Below are the code and all the weights of a small trained network. Each question names an input and a target symbol and asks about switching units off, where a switched-off unit gives its printed mean instead of its output.

import numpy as np


def w(rows, s, z=0):
    codes = np.array(rows[::2]) - 128.0
    scale = np.full(codes.shape[1], s)
    scale[-1] = z or s
    return codes * scale


def norm(h):
    return h / np.sqrt((h * h).mean(-1, keepdims=True) + 1e-5)


def f(y):
    return np.maximum(y, 0)


def softmax(a):
    e = np.exp(a - a.max(-1, keepdims=True))
    return e / e.sum(-1, keepdims=True)


def log_softmax(a):
    a = a - a.max(-1, keepdims=True)
    return a - np.log(np.exp(a).sum(-1, keepdims=True))


def net(x, mask):
    ids = ['ΔΞΣαγζηθλμτφψω'.index(c) for c in x.split()]
    T = len(ids)
    res = E[ids] + P[:T]
    r = norm(res)
    for j in range(3):
        rows = slice(2 * j, 2 * j + 2)
        q, k, v = (r @ M[0][rows].T for M in (Q, K, V))
        z = softmax(np.where(np.tri(T) > 0, q @ k.T / 2**0.5, -1e9)) @ v
        o = O[0][rows]
        res = res + np.where(mask[j], z, o[:, -1]) @ o[:, :-1]
    y = f(norm(res) @ A[0][:, :-1].T + A[0][:, -1])
    res = res + np.where(mask[3:11], y, B[0][:, -1]) @ B[0][:, :-1]
    return log_softmax(norm(res)[-1] @ U[:, :-1].T + U[:, -1])


Q, K, V, O, A, B = {}, {}, {}, {}, {}, {}
E = w([
[113,141,144],'Δ',
[115,146,143],'Ξ',
[112,138,145],'Σ',
[114,166,1],'α',
[115,144,140],'γ',
[114,143,144],'ζ',
[115,146,142],'η',
[152,92,26],'θ',
[112,140,140],'λ',
[114,145,143],'μ',
[183,155,137],'τ',
[112,138,144],'φ',
[109,140,144],'ψ',
[114,145,143],'ω',
],0.016)
P = w([
[129,42,135],'0',
[66,136,179],'1',
[125,34,135],'2',
[146,81,106],'3',
[78,108,161],'4',
[117,14,132],'5',
[216,253,201],'6',
[66,129,165],'7',
[121,23,126],'8',
[227,157,66],'9',
[66,117,156],'10',
[124,24,125],'11',
[237,157,68],'12',
[66,118,158],'13',
],0.011)
Q[0] = w([
[99,105,148],'h0',
[102,155,186],'h0',
[184,96,131],'h1',
[154,96,115],'h1',
[153,105,230],'h2',
[159,201,247],'h2',
],0.014)
K[0] = w([
[31,84,154],'h0',
[120,144,147],'h0',
[51,10,211],'h1',
[127,137,233],'h1',
[215,110,155],'h2',
[191,234,80],'h2',
],0.012)
V[0] = w([
[136,55,194],'h0',
[160,33,17],'h0',
[130,164,232],'h1',
[111,183,133],'h1',
[191,114,206],'h2',
[1,37,104],'h2',
],0.0081)
O[0] = w([
[26,254,158,253],'h0',
[181,151,181,190],'h0',
[244,95,157,129],'h1',
[39,39,128,43],'h1',
[160,27,99,234],'h2',
[140,197,254,183],'h2',
],0.0065,0.0028)
A[0] = w([
[151,106,6,181],'n0',
[114,88,32,3],'n1',
[39,123,61,207],'n2',
[132,149,38,69],'n3',
[89,79,174,201],'n4',
[180,124,139,204],'n5',
[147,160,161,184],'n6',
[161,181,61,76],'n7',
],0.011,0.0053)
B[0] = w([
[133,177,166,255],'n0',
[152,58,137,158],'n1',
[108,94,122,220],'n2',
[128,65,187,172],'n3',
[255,131,140,197],'n4',
[28,160,145,222],'n5',
[119,97,119,208],'n6',
[178,136,113,181],'n7',
],0.0095,0.0066)
U = w([
[137,126,113,43],'Δ',
[145,122,132,14],'Ξ',
[135,124,111,32],'Σ',
[168,104,127,30],'α',
[37,160,83,226],'γ',
[132,128,128,51],'ζ',
[147,243,132,188],'η',
[105,3,149,185],'θ',
[25,145,116,255],'λ',
[134,126,124,24],'μ',
[253,159,76,231],'τ',
[132,128,123,32],'φ',
[132,128,105,69],'ψ',
[140,123,136,13],'ω',
],0.015,0.0049)

Each question gives the input, a string of symbols that net reads in full, and the target symbol t.
The units are the heads (2 rows each of Q, K, V and O) and the neurons (one row each of A and B). Each row of codes is followed by its name. A weight is (code - 128) times the scale printed after its matrix; where a second scale follows, it is the last column's (O, A, B and U).
mask holds one flag per unit, heads first, then neurons. A switched-off unit (its flag False) gives its mean, the last column of its rows in O or B, instead of its output. The means were averaged over made-up inputs and are rounded, as every weight is.
A unit's drop is (log p(t) with every unit on - log p(t) with that unit switched off) / (log p(t) with every unit on - log p(t) with every unit switched off).
The circuit of an input: a set's keep is (log p(t) with only the set's units on - log p(t) with every unit switched off) / (log p(t) with every unit on - log p(t) with every unit switched off). Starting from all 11 units, units are removed one at a time, each time the one whose removal leaves the highest keep (on an exact tie, the one counted first), for as long as the keep stays at least 0.8.
circuit, biggest first: the units of the circuit, biggest drop first
top k neurons: the k neurons with the biggest drops, biggest first
heads that matter: for each layer, one digit per head in row order, 1 if its drop is at least 0.15 and else 0, layers parted by /
drop of u: that unit's drop, to one decimal
input Σ τ τ θ λ Ξ ω η α τ ω, target θ: circuit, biggest first -> [h2 n5]
input μ α μ θ, target η: heads that matter -> 001
input θ α Ξ τ γ θ τ ψ, target θ: circuit, biggest first -> [h2 n5]
input Δ γ η τ, target η: circuit, biggest first -> [n5]
input ω η τ ω φ ζ μ ω μ ψ Σ, target θ: circuit, biggest first -> [n5 h2]
input τ α θ Ξ θ, target λ: top 2 neurons -> [n4 n0]
input η Σ τ, target η: circuit, biggest first -> [h0 n3]
input φ θ α τ γ, target θ: top 4 neurons -> [n2 n5 n4 n1]
input λ η Δ η η ψ θ τ ψ τ Δ θ τ ζ, target θ: top 4 neurons -> [n5 n1 n4 n2]
input τ τ μ α, target η: top 2 neurons -> [n0 n4]
input α ω τ α μ θ, target τ: top 3 neurons -> [n2 n3 n6]
input θ ω τ θ θ τ θ Ξ θ, target τ: top 4 neurons -> [n2 n3 n0 n6]
input τ τ λ α, target η: drop of h2 -> 2.1
input τ θ Ξ, target τ: drop of n3 -> 0.1
input μ τ λ Ξ, target η: drop of h0 -> 0.2
input φ τ τ γ, target η: circuit, biggest first -> [h0]
input Σ ω τ φ, target η: circuit, biggest first -> [h0 n3]
input ω τ ψ η Ξ ω ζ φ θ τ η γ θ θ, target λ: top 2 neurons -> [n0 n4]
